[[-4.63 -3.08]
 [ 2.80  2.52]
 [-5.70 -5.16]
 [ 2.90  2.83]
 [ 2.55  2.50]
 [-6.72 -5.40]
 [-6.33 -4.94]
 [-5.96 -5.27]
 [ 2.22  2.09]
 [-6.10 -5.00]
 [ 2.66  2.64]
 [ 2.10  1.98]]
:
[[ 2.90  2.83]
 [ 2.66  2.64]
 [ 2.80  2.52]
 [ 2.55  2.50]
 [ 2.22  2.09]
 [ 2.10  1.98]
 [-4.63 -3.08]
 [-6.33 -4.94]
 [-6.10 -5.00]
 [-5.70 -5.16]
 [-5.96 -5.27]
 [-6.72 -5.40]]

[[-0.05  0.26 -1.31  0.15  0.54  4.26 -0.65 -1.94  2.02 -1.06  2.70  3.09
   2.36 -2.52]
 [ 2.09 -1.25  3.56 -3.42  1.41 -1.55 -5.62 -0.89 -1.45 -2.04 -0.59  2.50
  -2.38  0.12]
 [-0.08 -2.30 -3.57  0.82 -0.96 -1.65  4.50  3.99  1.35  0.35  0.29 -2.49
  -2.27  1.31]
 [ 4.85  4.35 -2.72  4.08 -3.54  1.43  0.48  1.15 -1.63  2.72 -0.75  1.73
   3.52 -2.14]
 [ 3.73 -2.87 -4.85  2.05 -3.03  2.87  4.78  5.15  4.31 -1.43  3.09  0.86
  -0.33 -2.89]]
:
[[ 4.85  4.35 -2.72  4.08 -3.54  1.43  0.48  1.15 -1.63  2.72 -0.75  1.73
   3.52 -2.14]
 [-0.05  0.26 -1.31  0.15  0.54  4.26 -0.65 -1.94  2.02 -1.06  2.70  3.09
   2.36 -2.52]
 [ 2.09 -1.25  3.56 -3.42  1.41 -1.55 -5.62 -0.89 -1.45 -2.04 -0.59  2.50
  -2.38  0.12]
 [-0.08 -2.30 -3.57  0.82 -0.96 -1.65  4.50  3.99  1.35  0.35  0.29 -2.49
  -2.27  1.31]
 [ 3.73 -2.87 -4.85  2.05 -3.03  2.87  4.78  5.15  4.31 -1.43  3.09  0.86
  -0.33 -2.89]]

[[ 0.81  1.77  3.78 -1.52 -3.91 -2.01 -2.09  5.72  0.35 -0.18  2.83 -1.65
   0.64  1.62  0.86]
 [ 1.08 -0.32  0.99  0.50  0.05 -0.55 -2.15  2.57  0.69  0.48 -0.71 -0.35
  -0.26  1.16  2.38]
 [ 1.49 -0.01  2.27 -0.49 -2.52 -0.49 -3.21  4.55  1.04 -0.38 -0.19 -1.25
   0.10  1.68  1.06]]
:
[[ 0.81  1.77  3.78 -1.52 -3.91 -2.01 -2.09  5.72  0.35 -0.18  2.83 -1.65
   0.64  1.62  0.86]
 [ 1.49 -0.01  2.27 -0.49 -2.52 -0.49 -3.21  4.55  1.04 -0.38 -0.19 -1.25
   0.10  1.68  1.06]
 [ 1.08 -0.32  0.99  0.50  0.05 -0.55 -2.15  2.57  0.69  0.48 -0.71 -0.35
  -0.26  1.16  2.38]]

[[-6.70 -0.14  2.32  3.81 -0.12 -3.42  3.24  0.76  3.56  2.56]
 [-6.10 -0.71  2.28  2.73  0.59 -2.44  1.93  0.21  2.98  2.21]
 [-1.34  0.65  1.20  0.85 -0.28 -0.33  2.04 -1.20 -0.59  0.25]]
:
[[-1.34  0.65  1.20  0.85 -0.28 -0.33  2.04 -1.20 -0.59  0.25]
 [-6.70 -0.14  2.32  3.81 -0.12 -3.42  3.24  0.76  3.56  2.56]
 [-6.10 -0.71  2.28  2.73  0.59 -2.44  1.93  0.21  2.98  2.21]]

[[ 0.45  1.03]
 [ 0.36 -3.21]
 [ 2.48  5.71]
 [-1.38 -5.36]]
:
[[ 2.48  5.71]
 [ 0.45  1.03]
 [ 0.36 -3.21]
 [-1.38 -5.36]]

[[ 0.67  0.52  4.37 -1.59  1.51 -4.38  3.86 -1.35]
 [ 1.65  1.12 -0.82 -1.37  5.75  2.56 -3.23  2.76]]
:
[[ 1.65  1.12 -0.82 -1.37  5.75  2.56 -3.23  2.76]
 [ 0.67  0.52  4.37 -1.59  1.51 -4.38  3.86 -1.35]]
